A =
[[141 117 141 115 141 139 121 122 136 126]
 [120 135 120 136 120 121 132 132 123 129]
 [132 125 131 125 132 131 125 125 131 129]
 [137 120 137 119 137 135 124 125 133 125]
 [111 143 111 145 111 114 134 133 119 136]
 [153 108 152 104 153 150 114 115 144 125]
 [132 123 132 124 132 130 130 131 128 120]
 [105 147 106 151 104 108 141 140 113 130]
 [123 133 123 133 123 124 129 129 126 131]]
Indices start at 0.
(0, 0): 141
(7, 1): 147
(4, 2): 111
(7, 4): 104
(6, 0): 132
(3, 0): 137
(1, 5): 121
(3, 4): 137
(5, 7): 115
(7, 7): 140
(0, 1): 117
(8, 4): 123
(6, 8): 128
(2, 2): 131
(6, 9): 120
(7, 5): 108
(0, 2): 141
(2, 0): 132
(8, 3): 133
(8, 5): 124
(8, 6): 129
(6, 3): 124
(3, 6): 124
(6, 5): 130
(6, 6): 130
(5, 6): 114
(5, 4): 153
(4, 3): 145
(6, 1): 123
(1, 0): 120
(7, 3): 151
(5, 2): 152

a = 150	103	153	102	107	139	138	113
a[0] -> 150
a[1] -> 103

M =
[[114 115 116 152 115 117 106 105 120 119 107 114]
 [138 117 117  99 138 137 125 125 135 139 122 138]]
M[0, 0]: 114
M[1, 9]: 139
M[0, 10]: 107
M[1]: [138, 117, 117, 99, 138, 137, 125, 125, 135, 139, 122, 138]
M[:, 11]: [114, 138]
M[1, 11]: 138
M[0, 9]: 119
M[0, 3]: 152
M[1, 3]: 99

data = array([139, 127, 140, 117, 124, 121, 140, 145, 121, 105, 131, 107, 139])
data[0]: 139
data[6]: 140
data[5]: 121
data[4]: 124

x =
[[125 117 143 132 142 130]
 [140 129 128 122 122 120]
 [108 134 127 140 139 143]
 [128 109 142 123 126 130]
 [137 151 111 136 131 129]
 [132 128 137 120 127 117]
 [126 116 128 123 113 137]
 [136 145 126 126 132 115]
 [117 146 117 144 142 141]
 [122 138 118 126 116 133]
 [123 100 150 120 125 130]
 [125 131 126 140 139 138]
 [138 127 133 132 140 125]
 [140 129 127 120 117 120]
 [115 137 122 137 133 140]
 [129 112 136 135 136 140]]
Indices start at 0.
(0, 0)	125
(10, 1)	100
(3, 2)	142
(15, 4)	136
(8, 2)	117
(0, 1)	117
(6, 4)	113
(3, 0)	128
(9, 0)	122
(7, 5)	115
(0, 4)	142
(2, 0)	108
(14, 1)	137
(14, 3)	137
(5, 5)	117
(15, 0)	129
(4, 3)	136
(13, 2)	127
(7, 2)	126
(14, 5)	140
(1, 0)	140
(5, 2)	137
(4, 4)	131
(12, 2)	133
(2, 3)	140
(5, 1)	128
(8, 1)	146
(5, 0)	132
(15, 1)	112
(1, 1)	129
(0, 3)	132
(3, 4)	126

B = [105 139 143 125 155 129 111 102]
B[-8] -> 105
B[-6] -> 143
B[-2] -> 111

X =
[[114 138 115 108]
 [132 131  99 151]
 [123 152 143 132]
 [118 142  99 155]]
Indices start at 0.
(0, 0) => 114
(2, 0) => 123
(2, 2) => 143
(0, 3) => 108
(1, 2) => 99
(3, 3) => 155
(0, 1) => 138

grid = [149 148 144 135 137 122 140 144]
grid[0] = 149
grid[4] = 137
grid[5] = 122
grid[1] = 148

W =
[[137 129 132 128 132 127 135 131 133]
 [132 131 131 129 127 143 129 131 128]
 [130 130 132 129 130 150 134 129 128]
 [129 126 136 135 128 145 135 130 128]
 [130 129 147 128 132 130 137 129 128]
 [132 131 134 129 132 130 135 131 128]
 [132 130 129 128 129 134 133 133 128]
 [127 130 131 128 130 132 141 136 129]
 [129 130 131 129 131 132 140 129 128]
 [131 130 133 129 130 133 134 128 127]]
Indices start at 0.
(0, 0): 137
(1, 2): 131
(9, 5): 133
(5, 7): 131
(4, 5): 130
(6, 2): 129
(1, 3): 129
(8, 7): 129
(0, 7): 131
(5, 0): 132
(0, 8): 133
(6, 4): 129
(3, 0): 129
(5, 1): 131
(4, 3): 128
(5, 6): 135
(9, 1): 130
(9, 7): 128
(3, 5): 145
(3, 3): 135
(7, 1): 130
(8, 1): 130
(8, 8): 128
(2, 3): 129
(0, 1): 129
(1, 1): 131
(6, 8): 128
(6, 5): 134
(6, 6): 133
(8, 5): 132
(4, 4): 132
(9, 8): 127
(1, 5): 143
(8, 4): 131

arr =
[[143 149 132 149 129 137 146 150 134 105 113 108 140]
 [121 129 123 121 130 128 119 154 137 115 130 114 146]
 [127 125 137 116 120 136 121 124 123 134 133 135 126]
 [143 133 138 151 117 139 146 146 147 129 138 117 114]
 [120 119 127 118 123 130 117 146 140 131 143 124 131]
 [140 133 137 145 120 138 142 138 140 131 135 123 117]
 [116 119 117 121 135 120 116 142 143 133 145 127 135]
 [117 132 118 112 146 118 115 114 115 130 123 141 146]]
Rows and columns are counted from 0.
(0, 0) = 143
(4, 10) = 143
(4, 5) = 130
(6, 4) = 135
(5, 2) = 137
(6, 10) = 145
(7, 1) = 132
(0, 5) = 137
(3, 7) = 146
(5, 0) = 140
(1, 1) = 129
(6, 9) = 133
(1, 2) = 123
(2, 9) = 134
(6, 0) = 116
(2, 7) = 124
(5, 9) = 131
(4, 12) = 131
(2, 0) = 127
(4, 2) = 127
(5, 7) = 138
(3, 6) = 146
(1, 4) = 130
(6, 1) = 119
(1, 5) = 128
(2, 4) = 120
(7, 8) = 115
(7, 10) = 123
(5, 10) = 135
(1, 10) = 130
(4, 9) = 131
(3, 3) = 151
(4, 7) = 146
(6, 12) = 135
(2, 11) = 135
(4, 4) = 123

m =
[[121 148 122 139 137 135 130 137 131 135 104 131 135  99 146 120]
 [123 136 113 127 153 127 109 146 120 130 125 123 116 113 139 125]
 [146 145 106 122 146 120 122 143 122 141 134 129 135 131 116 133]]
m[-3][0] = 121
m[0][-3] = 99
m[-1][-3] = 131
m[-1][15] = 133
m[-1][8] = 122
m[2] = [146, 145, 106, 122, 146, 120, 122, 143, 122, 141, 134, 129, 135, 131, 116, 133]
m[1][9] = 130
m[2][-7] = 141
m[-3][2] = 122
m[2][-14] = 106
m[2][5] = 120
m[1][5] = 127
m[:, -3] = [99, 113, 131]
m[-2][-3] = 113
m[:, 15] = [120, 125, 133]
